What each symbol does to the points:
%: fs->lz, lf->jq, lz->fs, fh->zp, pr->tj, mc->dh, mg->zj, lq->fq, sg->qb, qf->jp, ff->gg, pm->jd, mj->sq, lj->nz, gr->zb, dl->bp, dc->sf, mm->bg, nb->zq, gs->jn, dg->lm, dq->fd, gh->dr, ct->cc, lh->sj, mh->fj, mr->bq, jd->pm, dz->tt, tg->bc, rp->jz, fj->mh, bs->cr, bq->mr, zc->br, cg->gn, zr->ll, bp->dl, ht->qz, gt->zg, jc->dn, zb->gr, qg->hd, jm->dt, fp->nr, bm->jt, jq->lf, fd->dq, rm->fg, qb->sg, bl->qs, tt->dz, zm->tq, zj->mg, sj->lh, tn->qt, gg->ff, gp->sl, tr->gj, lm->dg, pq->ph, ph->pq, tj->pr, dr->gh, bg->mm, zh->rf, zn->ch, zl->rh, qs->bl, bc->tg, qt->tn, tb->bd, gb->rc, dn->jc, pj->mp, zg->gt, gn->cg, sq->mj, hr->gl, sf->dc, zp->fh, cr->bs, bd->tb, br->zc, sl->gp, nr->fp, fq->lq, jt->bm, hh->cz, qz->ht, fz->rg, ch->zn, dj->ld, rf->zh, hd->qg, ll->zr, jz->rp, dt->jm, cc->ct, jn->gs, tq->zm, jp->qf, fg->rm, gj->tr, mp->pj, cz->hh, gl->hr, dh->mc, rh->zl, rc->gb, ld->dj, zq->nb, nz->lj, rg->fz
*: fs->qs, lf->qg, lz->bl, fh->jm, pr->rf, mc->dl, mg->jz, lq->tt, sg->bq, qf->nz, ff->zr, pm->bc, mj->jc, lj->jp, tl->lh, gr->gb, dl->mc, dc->ct, mm->tn, nb->gn, gs->gj, dg->zl, hf->ld, dq->dr, gh->fd, ct->dc, lh->tl, mh->rm, mr->qb, jd->tg, dz->fq, tg->jd, rp->zj, fj->fg, bs->rg, bq->sg, zc->pq, cg->zq, zr->ff, bp->dh, ht->tb, gt->ch, jc->mj, zb->rc, qg->lf, jm->fh, bm->cz, jq->hd, jr->zm, fd->gh, rm->mh, qb->mr, bl->lz, tt->lq, zm->jr, zj->rp, tn->mm, gg->ll, gp->hr, tr->jn, lm->rh, pq->zc, ph->br, tj->zh, dr->dq, bg->qt, zh->tj, zn->zg, zl->dg, qs->fs, bc->pm, qt->bg, tb->ht, gb->gr, nh->nr, dn->sq, pj->bz, zg->zn, gn->nb, sq->dn, hr->gp, sf->cc, zp->dt, cr->fz, bd->qz, br->ph, sl->gl, nr->nh, fq->dz, jt->hh, hh->jt, qz->bd, fz->cr, ch->gt, bz->pj, rf->pr, hd->jq, ll->gg, jz->mg, dt->zp, cc->sf, jn->tr, jp->lj, fg->fj, gj->gs, cz->bm, gl->sl, dh->bp, rh->lm, rc->zb, ld->hf, zq->cg, nz->qf, rg->bs
+: fs->dn, lf->ld, lz->jc, fh->ll, pr->dh, mc->tj, mg->nh, lq->hh, sg->gj, qf->jr, ff->dt, pm->fd, mj->bl, lj->tq, tl->gp, gr->qt, dl->zh, dc->bd, mm->rc, nb->ch, gs->bq, dg->fz, hf->qg, dq->jd, gh->bc, ct->qz, lh->hr, mh->pq, mr->jn, jd->dq, dz->bm, tg->dr, rp->fp, fj->ph, bs->rh, bq->gs, zc->rm, cg->zg, zr->zp, bp->rf, ht->cc, gt->gn, jc->lz, zb->tn, qg->hf, jm->gg, fp->rp, bm->dz, jq->dj, jr->qf, fd->pm, rm->zc, qb->tr, bl->mj, tt->jt, zm->nz, sj->gl, tn->zb, gg->jm, gp->tl, tr->qb, lm->rg, pq->mh, ph->fj, tj->mc, dr->tg, bg->gb, zh->dl, zn->zq, zl->cr, qs->sq, bc->gh, qt->gr, ms->pj, tb->sf, gb->bg, nh->mg, dn->fs, pj->ms, zg->cg, gn->gt, sq->qs, hr->lh, sf->tb, zp->zr, cr->zl, bd->dc, br->fg, nr->jz, fq->cz, jt->tt, hh->lq, qz->ct, fz->dg, ch->nb, dj->jq, rf->bp, ll->fh, jz->nr, dt->ff, cc->ht, jn->mr, tq->lj, fg->br, gj->sg, cz->fq, gl->sj, dh->pr, rh->bs, rc->mm, ld->lf, zq->zn, nz->zm, rg->lm
@: fs->fh, lf->dr, lz->zp, fh->fs, pr->bd, mc->sf, mg->fg, lq->tn, sg->lj, qf->mr, ff->mj, mj->ff, lj->sg, gr->cz, dl->cc, dc->dh, mm->tt, nb->dg, dg->nb, hf->jd, dq->qg, gh->jq, ct->bp, lh->ms, mh->rp, mr->qf, jd->hf, dz->bg, tg->ld, rp->mh, fj->jz, bs->zg, bq->jp, cg->rh, zr->jc, bp->ct, ht->zh, gt->cr, jc->zr, zb->hh, qg->dq, jm->qs, fp->pq, bm->gb, jq->gh, jr->jn, fd->hd, rm->zj, qb->nz, bl->dt, tt->mm, zm->tr, zj->rm, tn->lq, gg->sq, gp->bz, tr->zm, lm->zq, pq->fp, ph->nr, tj->tb, dr->lf, bg->dz, zh->ht, zn->rg, zl->gn, qs->jm, bc->dj, qt->fq, ms->lh, tb->tj, gb->bm, nh->br, dn->ll, pj->hr, zg->bs, gn->zl, sq->gg, hr->pj, sf->mc, zp->lz, cr->gt, bd->pr, br->nh, nr->ph, fq->qt, jt->rc, hh->zb, qz->rf, fz->ch, ch->fz, dj->bc, bz->gp, rf->qz, hd->fd, ll->dn, jz->fj, dt->bl, cc->dl, jn->jr, tq->gj, jp->bq, fg->mg, gj->tq, mp->gl, cz->gr, gl->mp, dh->dc, rh->cg, rc->jt, ld->tg, zq->lm, nz->qb, rg->zn
!: fs->hd, lf->bl, lz->qg, fh->fd, pr->fp, mc->jz, mg->dl, lq->nb, sg->gl, qf->bz, ff->tg, pm->ll, mj->ld, lj->mp, tl->jn, gr->rg, dl->mg, dc->mh, mm->zl, nb->lq, dg->tn, hf->jc, dq->zp, gh->jm, ct->rm, lh->tr, mh->dc, mr->gp, jd->zr, dz->cg, tg->ff, rp->dh, fj->sf, bs->gb, bq->sl, zc->qz, cg->dz, zr->jd, bp->zj, ht->br, gt->jt, jc->hf, zb->fz, qg->lz, jm->gh, fp->pr, bm->zg, jq->qs, fd->fh, rm->ct, qb->hr, bl->lf, tt->gn, zm->ms, zj->bp, sj->gj, tn->dg, gg->bc, gp->mr, tr->lh, lm->qt, pq->bd, ph->tb, tj->nr, dr->dt, bg->rh, zh->nh, zn->cz, zl->mm, qs->jq, bc->gg, qt->lm, ms->zm, tb->ph, gb->bs, nh->zh, pj->nz, zg->bm, gn->tt, sq->dj, hr->qb, sf->fj, zp->dq, cr->rc, bd->pq, br->ht, sl->bq, nr->tj, fq->zq, jt->gt, hh->ch, qz->zc, fz->zb, ch->hh, dj->sq, bz->qf, hd->fs, ll->pm, jz->mc, dt->dr, cc->fg, jn->tl, fg->cc, gj->sj, mp->lj, cz->zn, gl->sg, dh->rp, rh->bg, rc->cr, ld->mj, zq->fq, nz->pj, rg->gr
§: fs->jp, lf->pj, lz->qf, fh->bq, pr->fz, mc->lm, mg->bg, lq->mh, sg->jm, qf->lz, ff->tr, mj->zm, lj->qs, tl->jd, gr->nr, dl->rh, dc->nb, mm->zj, nb->dc, gs->ll, dg->dh, dq->gp, gh->gl, ct->gn, lh->tg, mh->lq, mr->zp, jd->tl, dz->fg, tg->lh, rp->tn, fj->fq, bs->zh, bq->fh, zc->jt, cg->cc, zr->jn, bp->zl, ht->zg, gt->qz, jc->jr, zb->fp, qg->bz, jm->sg, fp->zb, bm->br, jq->mp, jr->jc, fd->sl, rm->tt, qb->dt, bl->nz, tt->rm, zm->mj, zj->mm, sj->bc, tn->rp, gg->gj, gp->dq, tr->ff, lm->mc, pq->hh, ph->cz, tj->rg, dr->hr, bg->mg, zh->bs, zn->tb, zl->bp, qs->lj, bc->sj, qt->jz, ms->ld, tb->zn, gb->nh, nh->gb, pj->lf, zg->ht, gn->ct, sq->tq, hr->dr, sf->zq, zp->mr, cr->rf, bd->ch, br->bm, sl->fd, nr->gr, fq->fj, jt->zc, hh->pq, qz->gt, fz->pr, ch->bd, bz->qg, rf->cr, ll->gs, jz->qt, dt->qb, cc->cg, jn->zr, tq->sq, jp->fs, fg->dz, gj->gg, mp->jq, cz->ph, gl->gh, dh->dg, rh->dl, ld->ms, zq->sf, nz->bl, rg->tj
^: fs->zl, lf->qt, lz->rh, fh->gn, pr->tq, mc->nz, mg->bz, lq->gh, sg->dc, qf->dl, ff->zn, pm->jt, mj->rg, lj->dh, tl->br, gr->ld, dl->qf, dc->sg, mm->hd, nb->jm, gs->qz, dg->qs, hf->gb, dq->dz, gh->lq, ct->bq, lh->ph, mh->gl, mr->cc, jd->bm, dz->dq, tg->cz, rp->mp, fj->hr, bs->jc, bq->ct, cg->zp, zr->zg, bp->jp, ht->jn, gt->ll, jc->bs, zb->dj, qg->bg, jm->nb, bm->jd, jq->tn, jr->zh, fd->tt, rm->sl, qb->sf, bl->lm, tt->fd, zm->tj, sj->pq, tn->jq, gg->ch, gp->fg, tr->tb, lm->bl, pq->sj, ph->lh, tj->zm, dr->fq, bg->qg, zh->jr, zn->ff, zl->fs, qs->dg, bc->hh, qt->lf, ms->nr, tb->tr, gb->hf, dn->cr, pj->jz, zg->zr, gn->fh, sq->fz, hr->fj, sf->qb, zp->cg, cr->dn, bd->gj, br->tl, sl->rm, nr->ms, fq->dr, jt->pm, hh->bc, qz->gs, fz->sq, ch->gg, dj->zb, bz->mg, hd->mm, ll->gt, jz->pj, dt->zq, cc->mr, jn->ht, tq->pr, jp->bp, fg->gp, gj->bd, mp->rp, cz->tg, gl->mh, dh->lj, rh->lz, ld->gr, zq->dt, nz->mc, rg->mj

The rows follow the links: the fewer symbols apart two points are, the more alike their rows tend to be.

Each row is also shifted at random along 4 hidden directions that mean nothing.

Some points, each with a row of numbers:
sg -> [289,-106,38,64,21,-6,-74,22,91,50,70,6,-121,89,-30,-24,-105,95,47,38,15,-1,30,71,-27,43,-66,20,50,-50,-38,31,-110,-18,-57,-3,45,-15,61,-111,-69,-19,-46,-48,-18,70,131,102,-81,80,-46,93,3,-4,97,116]
mc -> [178,-21,-24,25,-2,17,-29,-1,-57,-11,2,-38,35,-29,-35,-24,-40,21,25,8,7,-43,41,-7,-13,-58,-56,96,90,43,127,-36,-52,-11,4,53,137,32,64,-54,-41,-6,-24,-40,-8,2,-3,39,-55,-21,-25,90,60,34,-97,-72]
gg -> [-283,125,35,-32,119,-69,45,-96,32,136,86,59,-69,20,2,-3,-81,-22,65,-9,-86,42,28,33,-28,1,45,-92,-37,-52,-187,157,19,-47,5,-78,-152,17,14,312,-34,20,4,-118,55,16,4,-11,15,160,21,-136,-104,35,76,-45]
ch -> [-102,72,95,-14,-73,-122,56,-96,124,83,55,40,-1,29,73,59,-127,-34,-46,-52,-138,-15,-52,92,59,21,57,-130,-78,-53,-185,76,9,-43,27,-112,-131,56,34,322,17,60,59,-85,29,-29,-53,-16,81,99,41,-113,-62,66,34,63]
qf -> [-178,58,-62,-26,-49,91,-62,77,-128,52,-78,36,48,-4,58,-121,45,34,-16,56,87,17,-32,-71,62,-36,-30,92,74,84,103,-52,-52,-52,-39,55,-31,-17,-51,84,55,10,-52,96,115,-54,-68,44,-43,-98,-16,-19,63,25,-98,-196]
lf -> [-62,76,-106,10,114,37,56,-57,-57,-18,12,-58,-73,-43,-65,11,9,7,36,87,22,76,9,-115,-5,59,51,111,52,79,53,47,0,31,-25,-20,25,-87,-25,53,33,1,-45,-60,-46,-35,5,2,54,110,20,-29,9,-9,-53,-5]
hr -> [10,77,-37,27,-132,104,-64,137,6,-31,-12,135,-146,50,79,-41,11,51,-144,132,34,-33,-155,62,39,98,33,-12,68,128,-42,-56,-57,28,-3,25,-123,-72,-122,145,37,98,64,191,-28,-112,-43,46,56,-122,-20,99,108,21,-27,40]
sj -> [-142,-4,37,-6,67,-78,2,26,97,27,92,63,-111,87,-33,26,-38,-30,80,-1,-38,-68,-7,78,-56,-16,3,-53,25,6,-51,47,74,50,-8,-64,-114,-37,9,56,-62,11,10,-61,-16,55,40,23,-47,94,-23,-3,-55,20,72,55]
nr -> [305,79,-84,47,21,-48,67,11,-35,-32,44,24,-35,-6,-37,38,43,-89,-38,-11,-34,-133,-41,96,31,76,-63,-10,41,-37,-19,9,78,142,120,-27,53,5,-110,117,19,82,-13,-83,-97,-104,-127,18,-32,66,-6,22,27,34,-23,183]
mg -> [232,15,-94,-27,-87,-147,45,19,72,66,33,21,-46,33,-37,109,-66,-16,32,-27,-45,-64,-41,5,86,43,-35,20,33,57,72,-3,-18,126,18,-111,38,-69,-67,39,110,-9,-30,-140,32,-33,-89,94,54,159,44,22,10,59,-132,196]
zp -> [415,-42,-45,25,-34,19,-29,61,60,10,22,24,-133,-41,17,-24,-25,83,-112,43,-20,55,-53,4,63,219,19,-20,-62,-45,-82,12,-208,24,-44,-28,58,1,-54,24,73,-35,75,107,39,-3,40,34,47,7,43,10,79,-48,98,249]
ms -> [-49,-25,-85,35,-25,-21,49,4,-21,-28,12,-19,-22,-43,-38,12,0,-77,40,-6,-58,-139,19,23,39,63,-31,82,65,18,95,-21,35,49,26,-65,-4,29,6,-53,25,-18,-77,-21,-1,-38,-18,57,-68,31,3,74,47,47,-92,39]
tg -> [83,-12,-23,20,178,17,41,-45,28,-86,75,-36,-103,-93,-116,42,84,-72,44,34,-39,-10,39,-14,-113,76,59,-2,-115,-8,-40,41,32,21,20,45,50,35,38,-165,-54,-62,54,-14,-88,47,116,-89,-45,19,6,31,-36,-82,60,74]
zm -> [190,102,-126,7,81,-40,62,1,-47,119,81,89,-82,-40,-27,-26,-15,-86,4,-2,-80,-115,-12,79,67,137,-98,7,69,-51,-71,83,-54,99,109,-100,-10,14,-107,290,27,60,-63,-89,29,-106,-106,59,-98,145,1,-27,25,97,-38,168]
pq -> [-246,-69,115,-16,-11,-56,-19,-10,40,-69,27,-11,29,60,-39,60,-40,-45,68,-44,-22,-79,25,61,-92,-176,10,-43,-18,22,17,-48,144,-44,-3,34,-62,19,113,-138,-95,-11,35,-49,-38,58,54,-4,-17,-46,-36,58,-61,10,6,-152]
jz -> [77,43,-40,11,-57,-2,10,17,-39,-37,2,-24,-11,2,-28,38,-34,-4,-11,55,23,-55,-36,-6,9,-17,-14,62,101,97,87,-26,20,48,18,9,64,-31,-29,-1,6,48,-19,-71,-44,-43,-54,48,49,0,-14,70,41,55,-125,-42]
hd -> [-24,2,-32,-10,125,23,62,-18,-10,-3,-21,-31,-35,26,-26,6,60,54,71,4,80,109,27,-108,-13,40,-33,54,50,-54,26,68,24,76,-40,-37,19,-98,-89,-87,21,-5,-102,-50,-30,39,40,3,25,113,-14,-51,-65,-50,50,83]
lh -> [-141,-6,-39,-5,-13,-43,-17,31,52,-25,88,52,-98,-13,-52,27,-15,-75,42,39,-95,-105,-11,77,-14,34,30,-26,-47,107,20,-34,36,-16,-4,-31,-88,18,65,-56,-21,-21,61,31,30,8,49,44,-50,-55,8,106,26,17,-44,7]
tj -> [23,-21,-18,15,-76,-109,21,-74,1,43,31,-41,66,-39,-9,18,-91,-88,40,-70,-141,-161,56,42,69,-22,-24,35,18,3,62,-1,-26,-5,37,-58,31,119,105,58,17,-25,-20,-103,61,-28,-24,58,-44,55,36,41,36,94,-125,14]
nh -> [166,35,-81,-12,-14,-44,31,48,-42,-28,5,31,21,-21,-27,54,115,-79,5,-59,-3,-95,-27,41,12,15,-87,0,-5,-22,67,-24,63,108,96,-4,43,8,-106,-22,46,28,-13,2,-18,-59,-107,-5,-47,18,2,15,2,8,-45,87]
nz -> [-20,112,-120,-26,227,-28,-40,-42,-111,102,63,-1,-52,-33,-119,-29,-39,-4,167,74,25,20,70,-83,-58,-72,-46,79,112,54,74,106,-69,12,-13,20,72,-39,-10,108,-51,-12,-54,-197,37,32,-9,29,-99,152,-51,-38,-55,32,-100,-112]
fd -> [-90,-94,60,27,-95,32,16,41,104,-48,-43,-5,-56,77,70,27,-26,67,-76,44,35,64,-74,-41,65,72,83,-40,-18,11,-35,-21,-1,-23,-85,-24,-95,-57,-5,-83,60,-30,22,101,-5,52,61,36,98,-27,33,3,37,-55,86,80]
ct -> [74,-50,98,-22,-129,-82,-48,70,100,75,11,54,17,127,49,25,-112,97,7,-23,-17,16,-25,33,39,-81,-18,-46,-20,-6,-35,-26,-40,-51,-50,2,-32,1,45,-21,0,-8,52,-23,70,39,-3,80,30,-26,-3,14,7,39,15,-3]
ff -> [-384,158,-12,-36,94,160,-60,-8,-122,-6,-33,66,1,-85,31,-136,73,-45,-66,73,3,35,-42,-3,-31,-27,100,-39,-67,45,-110,17,-9,-147,39,82,-105,38,-4,242,-35,64,82,154,19,-88,-25,-124,-19,-164,11,-108,-2,15,17,-233]
dq -> [117,4,-40,26,-100,92,-12,111,44,-53,-22,59,-93,-12,45,-14,65,54,-150,62,42,63,-109,-19,50,156,80,-18,-50,42,-62,-62,-76,38,-37,-2,-50,-53,-101,-7,100,18,98,201,-1,-80,-4,-23,113,-111,50,28,77,-45,53,149]
fj -> [115,47,22,-11,-170,-26,-32,68,73,-18,16,61,-79,41,8,62,-52,18,-104,61,-11,-69,-125,64,23,15,37,-43,10,125,-23,-56,-21,36,8,4,-17,-23,-24,53,25,58,96,41,-42,-49,-37,30,88,-85,13,104,61,20,-42,14]
rm -> [192,-135,71,8,-190,-138,4,61,191,-1,54,33,-47,125,13,111,-118,75,-7,-43,-26,-22,-33,54,50,6,9,-63,-11,4,24,-74,15,51,-83,-68,-29,-28,52,-198,23,-41,45,-24,-1,76,62,95,90,61,26,92,23,-7,21,166]
sq -> [138,-87,29,123,-42,78,67,-24,2,-3,-11,-44,13,-41,64,-78,-23,-40,-56,-24,-40,-35,46,54,94,173,-34,46,20,-136,-78,57,-28,0,36,-100,-11,60,-5,49,47,36,-140,85,-17,-57,17,19,-1,32,16,-4,48,27,90,214]
mr -> [108,109,-93,-64,69,-19,-56,78,-3,143,65,150,-136,39,-35,-30,-36,71,31,65,-9,30,-55,20,6,41,-49,-33,24,45,-55,38,-144,-4,-12,3,-32,-65,-81,204,27,-12,64,-38,108,-18,-57,82,-36,76,4,-34,-8,33,-16,55]
gr -> [-148,-30,12,17,14,153,-13,-40,-135,-226,-105,-134,152,-132,1,-40,180,-82,-65,-26,46,-18,49,-41,-76,-73,23,101,-30,46,125,-92,129,-34,49,127,113,64,73,-255,-44,-10,-23,155,-104,-30,16,-151,7,-240,-7,59,36,-68,-62,-232]
tb -> [108,149,-2,14,-83,94,-71,92,-67,6,-15,124,-11,-5,88,-55,81,-54,-186,15,-1,-100,-96,171,18,12,-10,-81,1,7,-134,-54,-24,-15,118,68,-72,43,-80,266,-18,150,94,166,-45,-142,-136,-58,-6,-221,-12,10,51,57,36,-17]
mm -> [86,29,9,-22,147,51,28,14,-87,-42,-44,-42,29,37,5,17,147,33,15,-3,175,126,-19,-90,-74,-57,-49,22,52,-66,14,33,100,101,26,67,91,-112,-202,-71,6,73,-61,-26,-142,-1,-53,-91,55,47,-45,-95,-58,-81,67,7]
fs -> [243,-69,-27,66,-48,-23,75,-14,85,65,0,-36,-31,11,35,-32,-61,49,-17,-1,1,48,13,-31,138,171,-49,29,37,-111,-57,60,-111,46,-57,-140,29,-22,-64,47,69,-30,-128,-4,53,1,-2,93,37,156,33,-41,23,2,75,269]
bd -> [-74,-15,106,4,-13,-78,-44,-37,34,40,37,29,25,71,15,4,-57,-21,32,-48,-44,-105,30,122,-19,-100,-28,-81,-10,-30,-60,13,34,-40,19,6,-63,59,76,84,-72,28,31,-59,4,15,6,8,-55,4,-38,-3,-64,58,31,-81]
bc -> [-201,-134,95,44,-84,-26,52,-44,126,-78,34,-46,-18,-6,13,43,-43,-24,1,13,-69,-13,18,19,22,57,98,-16,-60,-24,-37,-14,58,-42,-47,-56,-90,40,107,-123,-11,-41,5,60,-16,55,132,10,43,-10,16,49,-7,-21,88,68]
pr -> [-17,-105,75,33,-42,-20,-13,-28,-21,-32,-18,-78,138,27,19,-48,-26,-71,24,-52,-26,-83,99,64,-15,-95,-76,54,66,-69,81,-29,60,-54,20,20,57,99,122,-130,-73,-5,-87,-12,-13,4,14,17,-106,-43,-45,63,-2,47,-21,-66]
hf -> [-51,131,-141,-47,194,17,77,-2,-117,18,1,35,-29,-78,-55,-3,166,-77,37,-16,23,-1,7,-67,-36,72,-32,5,-11,-27,-14,110,70,119,82,-3,-26,-62,-183,162,43,26,-37,-43,-11,-69,-107,-65,-45,112,34,-124,-50,-53,-11,57]
gs -> [-39,-16,0,-48,146,-60,-23,27,25,109,80,88,-45,57,-46,-6,11,0,129,-54,0,-15,67,41,-60,-72,-75,-59,-29,-88,-48,73,-15,12,-4,30,-37,17,-5,8,-71,-41,-23,-63,69,93,29,29,-161,99,-43,-60,-100,-12,106,20]
cg -> [-3,118,-8,-55,-85,-25,-23,11,10,71,-30,61,3,-28,36,10,-37,46,-75,28,-26,78,-80,-47,18,-8,74,-82,-96,54,-64,8,-93,-54,-16,16,-8,-9,-30,211,60,0,129,33,86,-53,-82,-60,118,-54,60,-72,1,0,-40,-63]

From each start, follow one symbol. Which point do you reach?
Answers are names.
---
[96,59,75,-34,42,-96,-46,-29,70,119,69,74,-62,117,-16,43,-132,65,55,10,-23,10,-29,56,-67,-84,-32,-56,40,-11,-70,58,-46,-29,-12,6,1,-34,31,120,-64,54,42,-180,-29,45,23,55,-14,108,-42,10,-80,29,21,-29]
*
ct
---
[-31,7,36,-33,108,-37,-14,-30,66,115,42,32,-70,30,-11,-13,-66,87,83,29,5,138,24,-67,-21,3,11,-57,-34,-39,-98,95,-74,-19,-92,-9,-28,-38,-17,51,-22,-41,1,-59,73,75,57,-8,20,127,-11,-101,-63,-48,92,43]
^
gn
---
[-18,111,28,-8,237,93,-90,47,-89,45,39,92,-71,3,-15,-89,90,0,45,23,93,1,8,126,-123,-71,-101,-41,40,-85,-136,95,16,-19,51,112,-52,-27,-85,114,-136,88,-12,24,-75,-12,34,-34,-169,-20,-96,-38,-65,-23,145,-78]
§
gg
---
[4,-158,85,67,3,-27,82,-126,50,-135,-25,-163,95,-43,-44,54,-16,-62,43,-86,-36,-33,97,-11,-28,-22,10,63,-22,-78,90,-27,109,17,8,-32,108,61,138,-283,-40,-55,-69,-64,-70,75,93,-50,10,29,-12,54,-21,-16,14,39]
!
fz
---
[238,7,-7,-5,128,-93,7,-119,35,34,95,-45,-34,-98,-123,80,-59,-40,69,-56,-123,-24,79,53,-86,2,20,-59,-140,-43,-92,81,-45,-3,38,-4,113,84,96,-8,-73,-62,85,-130,5,75,50,-90,-33,93,20,-7,-38,10,10,49]
!
cz
---
[197,-6,23,14,-103,76,-113,61,-48,-50,-23,27,-2,-12,40,-50,-17,59,-101,53,36,-26,-35,58,-31,-27,-4,23,7,56,32,-113,-90,-70,-19,123,78,30,51,-81,-55,24,80,94,-33,-27,14,10,-17,-188,-23,119,85,6,-17,-91]
§
zq
---
[-27,6,-80,-29,77,-40,-71,47,-12,64,43,82,-27,-32,-54,-41,27,-35,59,-31,-42,-78,31,37,-15,-11,-30,-35,-62,13,5,23,-54,-47,11,42,-40,57,30,0,5,-79,47,15,133,27,17,17,-147,2,2,-28,-9,4,0,-38]
§
zr
---
[10,72,89,-57,96,39,-57,25,-17,61,-34,32,14,39,44,-28,49,80,-16,-3,90,170,-19,-41,-82,-87,5,-70,-46,-53,-87,50,-16,-34,-11,107,2,-33,-53,59,-38,48,70,-16,-41,31,12,-83,57,-44,-22,-99,-85,-58,99,-89]
^
fh
---
[142,-37,88,29,-2,-51,36,-49,115,-57,48,-30,-36,20,-14,78,-10,-30,-23,-32,-33,-28,-13,90,-26,40,22,-74,-93,-90,-116,24,73,34,35,-37,4,14,18,-68,-35,36,37,-19,-109,33,50,-67,56,38,1,11,-52,-14,122,157]
%
cz
---
[163,95,-36,-72,113,-58,-20,-18,22,9,29,39,-79,-28,-86,119,30,33,40,0,18,73,-52,-82,-104,-19,41,-70,-85,56,-30,31,-9,75,2,30,48,-86,-58,3,24,-33,124,-95,-32,60,-13,-68,69,90,27,-37,-88,-68,-9,35]
!
cg
---
[18,-41,-16,68,-93,10,22,18,46,7,22,12,-69,88,24,-27,-80,18,-4,67,26,-27,-29,19,76,72,-25,86,141,15,26,-12,28,54,-23,-77,-54,-73,-55,19,17,43,-119,-8,-44,-36,9,114,24,68,-27,33,50,36,6,103]
%
pj
---
[105,-6,-21,19,66,-4,95,-48,1,52,3,-9,8,-11,15,-46,37,-49,6,-61,-26,-8,41,9,52,116,-78,3,9,-147,-89,78,-2,55,37,-89,-34,31,-71,89,50,-10,-113,-13,30,-29,-27,-4,-26,144,18,-119,-10,-4,104,193]
^
cr
---
[-112,15,-17,-22,64,87,-51,69,-102,46,-62,9,26,64,51,-131,68,65,30,15,132,55,36,-33,-4,-71,-84,67,147,-10,65,8,-18,-2,-28,70,0,-66,-99,17,-17,25,-121,17,13,-19,-45,52,-100,-8,-72,-42,10,-8,14,-127]
*
lj
---
[-124,131,-56,-71,15,-19,18,-58,-91,89,-51,-33,90,-58,11,1,-6,9,5,-10,-6,105,-10,-143,38,-59,33,23,10,51,47,16,-49,-39,-4,-14,49,1,5,156,69,-15,-8,-67,80,-37,-101,-52,57,-4,38,-109,0,30,-123,-153]
+
bs
---
[90,100,-89,-72,90,-65,-26,-11,-98,102,-7,10,29,-7,-50,9,9,16,76,-16,59,19,30,-64,-7,-101,-90,33,52,28,108,25,-50,29,29,37,109,-43,-29,50,6,-22,-21,-131,52,-5,-95,19,-67,44,-18,-38,-35,37,-107,-103]
*
mc
